What each symbol does to the units:
state | * % ^ §
Q900 | Q757 Q898 Q832 Q398
Q417 | Q978 Q637 Q180 Q89
Q940 | Q37 Q98 Q364 Q313
Q48 | Q951 Q663 Q867 Q659
Q762 | Q335 Q124 Q353 Q98
Q89 | Q554 Q300 Q262 Q580
Q499 | Q867 Q320 Q335 Q923
Q951 | Q975 Q318 Q489 Q320
Q663 | Q318 Q489 Q48 Q335
Q898 | Q321 Q740 Q900 Q886
Q285 | Q762 Q923 Q37 Q983
Q121 | Q969 Q580 Q321 Q832
Q295 | Q150 Q88 Q283 Q978
Q180 | Q365 Q417 Q303 Q262
Q503 | Q173 Q969 Q580 Q898
Q489 | Q206 Q951 Q663 Q499
Q353 | Q659 Q762 Q923 Q940
Q580 | Q117 Q503 Q121 Q900
Q364 | Q307 Q940 Q983 Q647
Q637 | Q685 Q365 Q417 Q300
Q983 | Q98 Q364 Q12 Q735
Q398 | Q927 Q886 Q848 Q951
Q98 | Q285 Q307 Q940 Q216
Q647 | Q402 Q313 Q735 Q295
Q440 | Q88 Q283 Q310 Q637
Q283 | Q294 Q295 Q440 Q365
Q735 | Q216 Q647 Q22 Q283
Q402 | Q364 Q12 Q216 Q150
Q969 | Q262 Q117 Q503 Q740
Q303 | Q637 Q180 Q554 Q173
Q313 | Q12 Q216 Q647 Q88
Q321 | Q503 Q121 Q757 Q76
Q923 | Q124 Q353 Q285 Q364
Q562 | Q663 Q867 Q320 Q762
Q117 | Q89 Q173 Q969 Q757
Q695 | Q832 Q927 Q886 Q206
Q173 | Q300 Q262 Q117 Q321
Q124 | Q499 Q659 Q762 Q307
Q365 | Q633 Q978 Q637 Q624
Q867 | Q489 Q48 Q562 Q124
Q685 | Q440 Q633 Q978 Q303
Q624 | Q180 Q554 Q300 Q969
Q814 | Q886 Q848 Q975 Q663
Q88 | Q22 Q294 Q295 Q685
Q757 | Q580 Q321 Q740 Q927
Q294 | Q735 Q150 Q88 Q633
Q22 | Q313 Q735 Q150 Q440
Q206 | Q848 Q975 Q318 Q867
Q848 | Q695 Q398 Q814 Q489
Q216 | Q983 Q402 Q313 Q294
Q975 | Q398 Q814 Q206 Q48
Q659 | Q320 Q335 Q124 Q37
Q886 | Q76 Q695 Q398 Q318
Q307 | Q923 Q37 Q98 Q402
Q978 | Q310 Q685 Q365 Q554
Q554 | Q417 Q303 Q624 Q117
Q318 | Q814 Q206 Q951 Q562
Q37 | Q353 Q285 Q307 Q12
Q320 | Q48 Q562 Q499 Q353
Q927 | Q900 Q76 Q695 Q975
Q633 | Q283 Q310 Q685 Q180
Q300 | Q303 Q624 Q89 Q503
Q832 | Q740 Q900 Q76 Q848
Q76 | Q898 Q832 Q927 Q814
Q335 | Q562 Q499 Q659 Q285
Q740 | Q121 Q757 Q898 Q695
Q12 | Q940 Q983 Q402 Q22
Q262 | Q624 Q89 Q173 Q121
Q150 | Q647 Q22 Q294 Q310
Q310 | Q295 Q440 Q633 Q417

In the rows, 479 stands for zero.

The rows follow the links: the fewer symbols apart two units are, the more alike their rows tend to be.

Each row is also shifted at random along 4 hidden directions that mean nothing.

Some units, each with a row of numbers:
Q663 423,469,452,487,509,442,478,548,501,456,358,561,539,454,470,431,492,512,507,501,437,494,424,478,470,446,452,357,433,525,363,490,427,425,503,441,498,557,430,500,467,484,514,482,483,493,423,530,510,525,491,499,395,516,541,491,543,433,519,473,448,411,488,527,519
Q900 296,476,459,533,513,509,405,436,593,371,490,379,433,514,564,517,506,468,423,566,479,553,465,425,581,447,477,419,531,490,460,453,507,483,502,366,494,529,581,436,498,470,513,601,491,486,592,513,487,472,548,496,499,471,478,568,428,499,433,389,516,389,490,511,451
Q685 692,494,514,470,448,532,511,415,454,481,579,516,464,539,412,452,493,433,430,457,523,423,458,496,464,512,469,588,522,501,539,498,527,514,481,548,467,467,398,467,478,495,428,471,439,438,424,461,479,428,446,444,533,510,463,451,445,528,424,544,439,560,485,427,490
Q757 477,434,437,489,515,568,411,486,591,609,505,437,449,416,626,553,475,571,461,467,457,525,488,456,496,539,533,458,523,386,452,418,548,431,464,406,352,367,610,490,514,417,479,417,456,486,509,525,468,520,570,514,511,413,419,488,461,542,485,448,575,404,525,426,492
Q659 748,529,472,504,452,361,434,508,407,468,371,456,531,482,407,431,408,452,518,564,427,563,442,410,513,430,522,396,390,485,458,564,394,489,524,454,609,466,356,458,372,544,566,573,453,505,355,497,509,478,432,424,560,556,534,417,532,417,540,395,429,486,385,533,505
Q940 289,480,525,423,469,400,567,538,359,521,436,598,533,434,426,433,473,453,563,390,470,444,523,522,408,494,458,516,388,488,523,509,431,480,441,562,494,486,427,504,480,473,474,387,489,505,397,414,440,512,415,459,408,486,495,425,542,420,551,520,472,560,434,498,478
Q951 329,461,441,490,511,468,465,538,519,487,367,564,533,450,482,423,494,519,496,497,434,496,403,469,474,465,468,356,449,517,361,503,443,416,502,440,468,533,426,505,464,481,510,474,464,485,399,532,505,516,499,487,422,509,531,482,539,442,513,474,459,416,504,513,531
Q206 468,429,440,475,534,501,474,565,551,547,369,622,546,415,533,417,516,553,500,448,426,486,404,481,457,507,468,352,448,497,347,488,468,379,482,436,387,514,462,524,493,442,496,404,455,493,374,535,479,544,525,497,390,489,516,485,553,451,525,491,498,402,534,491,540
Q633 328,493,500,470,440,526,525,417,439,439,584,438,439,544,411,491,491,444,442,456,542,388,497,529,448,473,450,594,546,504,540,471,507,533,473,563,490,490,450,479,495,504,409,473,494,432,543,444,486,413,441,478,505,463,454,482,425,512,406,562,436,555,515,440,450
Q983 748,493,502,467,434,379,494,496,356,500,451,425,475,476,435,467,429,432,541,473,453,497,510,454,484,460,528,499,413,459,571,570,416,519,453,530,549,426,439,478,417,518,527,493,481,498,440,386,427,446,409,420,561,457,484,433,503,405,526,434,493,568,429,512,437
Q48 365,488,498,476,539,421,525,533,504,304,365,661,562,489,435,382,552,440,491,500,466,483,428,502,480,418,366,366,423,610,362,460,421,439,513,436,540,711,416,473,515,476,494,530,510,510,447,531,528,540,484,509,274,581,580,541,546,430,505,489,405,406,448,573,518
Q978 648,503,469,493,418,531,463,403,453,513,586,339,413,537,431,528,437,474,436,503,525,436,491,480,478,480,518,576,552,448,544,491,508,541,484,535,496,386,459,473,443,519,443,503,468,431,525,464,491,395,451,459,621,449,430,450,411,529,411,513,458,542,509,418,456
Q310 473,478,472,473,415,528,495,430,428,552,574,377,426,513,426,511,442,485,461,457,515,404,488,504,442,496,514,585,541,444,549,510,499,527,464,574,466,381,447,502,453,514,435,443,471,425,503,432,468,402,438,458,601,421,431,436,431,504,428,541,469,566,534,415,454
Q637 555,482,477,467,463,558,506,438,490,480,580,418,429,497,473,550,487,503,452,446,544,399,539,548,430,488,456,581,558,461,506,397,524,512,462,528,444,466,540,494,534,468,396,431,517,443,615,481,505,458,485,538,454,432,423,499,418,543,417,567,470,493,532,423,456
Q283 529,474,477,469,429,502,514,443,424,484,553,351,411,516,442,524,464,477,477,453,523,395,518,519,448,461,492,566,536,463,555,496,477,531,451,565,486,437,506,498,479,508,435,458,518,436,596,406,455,404,437,481,545,393,437,481,424,472,422,531,480,550,544,447,416
Q499 607,500,444,496,470,392,445,541,434,507,358,450,523,448,441,464,420,507,533,532,431,525,459,446,473,431,513,380,408,472,415,525,395,468,506,456,558,462,414,496,407,521,538,510,483,499,418,509,514,499,454,473,505,503,519,437,535,418,541,432,445,451,444,520,502
Q335 504,511,522,459,532,377,554,536,451,289,367,669,569,482,410,383,544,417,520,482,474,486,474,516,468,415,358,396,387,607,400,449,406,457,503,452,573,714,416,468,519,477,495,524,520,529,456,503,523,552,456,509,250,588,579,526,552,414,529,490,402,432,401,585,506
Q320 346,466,421,470,485,426,490,586,450,550,353,446,517,391,489,513,437,580,573,466,450,466,510,515,411,436,491,374,429,445,374,452,394,435,473,474,488,463,509,544,470,485,497,407,539,498,526,508,517,535,480,545,404,424,487,460,536,422,545,492,473,416,511,499,487
Q398 583,448,438,517,512,502,405,495,573,513,410,503,498,473,546,435,491,508,452,534,419,553,380,403,542,494,519,360,478,482,403,537,491,420,507,396,433,462,459,475,441,472,541,523,424,482,374,526,470,488,533,443,536,504,510,490,509,467,490,404,514,417,504,492,515
Q307 440,476,486,432,463,394,531,558,366,569,409,509,517,402,456,480,431,505,587,409,452,464,538,511,406,482,504,480,386,434,503,501,409,471,441,542,497,423,471,520,459,478,493,378,505,509,442,426,454,516,429,483,445,443,477,418,540,413,564,495,492,529,452,491,469
Q365 339,502,545,447,481,553,556,411,475,407,596,634,490,550,394,427,542,410,411,426,551,392,463,544,440,515,387,616,524,557,514,432,551,506,483,551,455,571,392,460,538,467,387,453,455,443,432,489,502,462,457,474,402,563,484,484,450,553,415,600,403,545,469,437,507
Q886 443,453,443,524,507,504,399,481,572,500,428,487,490,486,537,442,489,498,437,539,427,553,382,402,554,493,518,377,486,484,416,532,496,432,514,395,448,467,456,463,443,477,538,541,421,478,390,523,469,478,528,440,546,505,506,489,496,477,479,403,510,423,497,493,509
Q762 202,511,482,463,466,382,512,543,391,472,392,504,528,444,412,464,444,483,552,478,464,481,510,501,430,435,468,440,397,486,453,486,397,482,480,499,561,505,428,499,450,506,501,467,517,507,456,477,509,511,433,494,421,502,512,442,534,424,544,485,434,483,425,520,486
Q303 597,497,487,470,460,574,475,424,503,556,590,489,460,493,468,513,469,493,425,457,517,449,490,500,450,537,485,589,535,444,509,428,558,499,486,510,418,399,462,474,496,463,415,436,441,447,450,517,509,471,495,485,525,498,430,442,437,577,438,542,465,505,482,395,513

Where do the symbols, taken in turn from left to right, take each start?
Answers are names.
330,412,424,443,542,497,523,614,531,564,345,607,547,363,548,472,514,610,556,398,446,431,470,556,380,487,441,354,446,477,317,416,439,372,448,464,371,530,538,565,542,420,459,318,525,498,493,527,496,585,524,572,278,427,500,498,564,437,545,548,499,379,570,487,522
* % % § -> Q663
540,493,504,458,456,571,502,426,488,557,592,563,483,502,433,465,484,475,423,433,522,427,464,507,437,554,474,602,526,468,513,450,561,491,483,539,408,419,406,476,490,464,406,414,418,444,383,506,498,468,472,464,513,525,447,424,453,573,442,570,445,537,481,389,528
§ % -> Q300
450,447,445,513,514,531,401,479,586,526,456,474,474,462,575,477,493,515,442,516,436,547,416,417,546,510,523,402,503,452,434,497,519,432,495,392,412,437,517,466,470,456,521,506,435,484,433,521,460,493,548,460,537,476,477,499,482,498,480,409,536,415,508,474,502
^ § § -> Q48
382,421,445,484,529,546,433,517,587,597,438,567,504,427,582,456,507,547,460,457,426,519,405,443,496,547,513,403,486,448,404,486,527,393,478,419,352,431,499,496,489,427,498,415,421,484,372,527,454,525,551,468,481,474,476,476,516,501,503,456,545,419,526,451,531
§ ^ * -> Q848
598,430,409,508,517,495,417,539,568,534,382,440,483,429,573,491,481,566,492,506,423,519,425,448,502,470,520,338,488,455,373,497,460,410,483,404,421,463,539,511,472,464,525,467,483,488,495,522,474,506,538,501,478,429,489,509,509,447,501,427,531,386,552,495,490
* % ^ -> Q886
477,458,505,437,435,457,539,495,372,589,499,512,483,467,435,446,456,461,525,391,474,421,489,502,420,525,514,554,448,450,569,565,466,492,434,594,446,394,416,515,453,486,467,380,457,463,389,379,407,445,409,424,542,432,462,413,507,441,505,523,496,605,495,451,462
§ § * -> Q310
172,479,439,464,491,434,495,569,458,528,362,526,538,414,458,466,457,551,548,469,446,465,471,513,417,452,470,382,426,483,372,469,409,431,484,479,489,498,448,530,470,485,490,419,508,494,455,520,520,532,474,520,397,475,512,454,545,432,539,505,449,431,494,497,513
% * ^ -> Q663
423,471,420,456,469,401,494,589,412,568,361,379,493,368,500,561,411,587,608,451,453,464,566,531,393,430,512,400,421,406,415,436,379,461,447,492,503,426,565,551,469,483,496,388,569,505,592,475,507,529,467,561,415,375,463,456,524,408,558,487,498,429,504,501,454
§ * * § -> Q307
77,442,424,505,489,560,397,475,572,609,500,374,439,432,592,557,454,568,458,492,457,519,476,446,501,524,553,452,531,387,453,451,526,446,474,417,383,350,587,491,477,448,489,443,458,474,517,523,473,489,551,496,566,406,422,480,452,528,469,443,559,416,536,425,482
^ * % -> Q321
629,505,499,491,488,556,435,406,550,478,583,481,459,510,503,512,484,465,405,508,514,516,487,460,515,523,473,551,530,457,507,413,573,499,500,435,449,445,500,433,503,454,451,513,437,474,472,538,512,486,524,482,515,531,447,480,428,580,439,478,479,460,438,431,507
* * % -> Q417
283,516,474,518,463,544,399,391,542,479,587,357,425,519,505,551,448,471,402,552,510,533,498,436,543,493,515,543,548,431,517,427,552,523,515,424,490,400,524,426,473,481,468,563,453,466,531,535,522,455,520,481,593,503,431,482,399,575,425,441,484,453,445,432,479
^ % ^ -> Q969
363,509,486,477,449,349,514,507,368,365,434,313,443,477,446,541,436,450,568,503,495,477,592,507,474,376,472,471,436,479,533,474,372,546,453,504,627,527,563,480,470,526,508,540,595,513,684,397,474,459,425,516,447,407,483,518,464,386,502,437,475,494,445,557,382
^ ^ ^ -> Q983
685,467,491,464,429,490,515,451,407,536,541,432,446,507,435,473,464,457,482,440,498,416,480,493,454,502,514,563,500,464,565,545,479,514,450,576,467,411,438,496,451,506,455,438,466,442,457,398,427,412,424,433,575,432,456,441,459,466,452,519,485,587,516,446,444
* § % % -> Q295
